Below is a small trained network, with its code and all its weights. Each question gives an input and a class and asks what happens when units are switched off, that is, made to give their printed mean instead of their output.

import numpy as np


def w(rows, s, z=0):
    codes = np.array(rows[::2]) - 128.0
    scale = np.full(codes.shape[1], s)
    scale[-1] = z or s
    return codes * scale


def f(y):
    return y / 2 * (1 + np.tanh(0.7978845608 * (y + 0.044715 * y**3)))


def log_softmax(a):
    a = a - a.max(-1, keepdims=True)
    return a - np.log(np.exp(a).sum(-1, keepdims=True))


def net(x, mask):
    res = np.array(x, float).reshape(1, 3) / 4 @ E
    y = f(res @ A[0][:, :-1].T + A[0][:, -1])
    res = res + np.where(mask, y, B[0][:, -1]) @ B[0][:, :-1]
    return log_softmax(res[-1] @ U[:, :-1].T + U[:, -1])


A, B = {}, {}
E = w([
[92,132,192,134,150,115,40,159,146],'x0',
[64,157,135,67,151,131,147,251,117],'x1',
[188,146,165,183,162,138,118,134,61],'x2',
],0.014)
A[0] = w([
[118,217,154,176,178,152,141,124,39,4],'N1',
[154,149,214,184,185,197,199,172,117,29],'N2',
[105,201,120,124,97,210,163,227,95,47],'N3',
[56,131,227,143,164,89,14,145,149,5],'N4',
[87,112,114,114,163,160,166,224,106,29],'N5',
[53,150,113,155,113,140,172,137,232,45],'N6',
[115,181,167,160,172,255,152,122,86,67],'N7',
[175,176,54,98,171,178,192,149,134,100],'N8',
],0.0085,0.0026)
B[0] = w([
[69,100,95,174,140,99,178,156,193,184],'N1',
[138,48,65,128,175,102,109,107,185,181],'N2',
[53,196,227,190,90,215,113,112,178,232],'N3',
[174,210,54,82,70,75,184,124,134,255],'N4',
[97,189,187,188,149,239,167,88,137,230],'N5',
[168,3,99,179,255,47,128,139,192,191],'N6',
[174,81,145,167,151,34,85,204,171,166],'N7',
[163,102,76,63,36,66,207,152,44,202],'N8',
],0.0088,0.009)
U = w([
[126,155,164,206,63,191,94,1,146,133],'0',
[144,12,80,146,219,67,102,203,184,44],'1',
[200,202,57,55,3,87,134,198,75,48],'2',
[96,130,176,66,89,94,60,102,14,252],'3',
],0.0091,0.0042)

Each question gives the input, the list of numbers given to net, and the class t.
The units are the neurons (one row each of A and B). Each row of codes is followed by its name. A weight is (code - 128) times the scale printed after its matrix; where a second scale follows, it is the last column's (A, B and U).
mask holds one flag per neuron, in row order. A switched-off neuron (its flag False) gives its mean, the last column of its row in B, instead of its output. The means were averaged over made-up inputs and are rounded, as every weight is.
A unit's drop is (log p(t) with every unit on - log p(t) with that unit switched off) / (log p(t) with every unit on - log p(t) with every unit switched off).
The circuit of an input: a set's keep is (log p(t) with only the set's units on - log p(t) with every unit switched off) / (log p(t) with every unit on - log p(t) with every unit switched off). Starting from all 8 units, units are removed one at a time, each time the one whose removal leaves the highest keep (on an exact tie, the one counted first), for as long as the keep stays at least 0.8.
circuit, biggest first: the units of the circuit, biggest drop first
unit that matters most: the unit with the biggest drop
k most important neurons: the k neurons with the biggest drops, biggest first
drop when u is switched off: that unit's drop, to one decimal
input [3,-2,-2], class 3: 2 most important neurons => (N5, N3)
input [7,-2,3], class 2: unit that matters most => N4
input [7,7,-5], class 0: 2 most important neurons => (N5, N3)
input [-8,-6,5], class 2: circuit, biggest first => (N8, N3)
input [2,5,-3], class 0: circuit, biggest first => (N5, N3)
input [-1,3,-3], class 3: circuit, biggest first => (N2, N4)
input [7,-3,5], class 2: 2 most important neurons => (N4, N6)
input [-1,4,5], class 1: 3 most important neurons => (N2, N7, N1)
input [4,-3,4], class 1: 2 most important neurons => (N3, N5)
input [-7,-3,-7], class 1: 2 most important neurons => (N6, N4)
input [-4,1,-5], class 1: 2 most important neurons => (N6, N4)
input [2,-3,-5], class 1: 3 most important neurons => (N3, N5, N6)
input [-7,-6,-3], class 2: 3 most important neurons => (N3, N5, N8)
input [-4,-2,1], class 2: unit that matters most => N3
input [-1,5,8], class 1: 2 most important neurons => (N7, N2)
input [1,4,6], class 1: 3 most important neurons => (N2, N7, N1)
input [1,4,3], class 0: circuit, biggest first => (N3, N5)
input [0,1,0], class 3: circuit, biggest first => (N4, N6, N5, N1)
input [8,3,-7], class 2: 2 most important neurons => (N4, N2)
input [5,7,-6], class 0: circuit, biggest first => (N5)
input [-5,6,-2], class 0: 2 most important neurons => (N3, N5)
input [-7,8,0], class 0: 3 most important neurons => (N3, N5, N4)
input [8,1,1], class 2: drop when N1 is switched off => 0.0
input [3,-2,2], class 3: drop when N1 is switched off => 0.1
input [-3,7,-4], class 0: drop when N5 is switched off => 0.2
input [6,8,3], class 0: drop when N3 is switched off => 0.6
input [8,0,-6], class 2: unit that matters most => N4
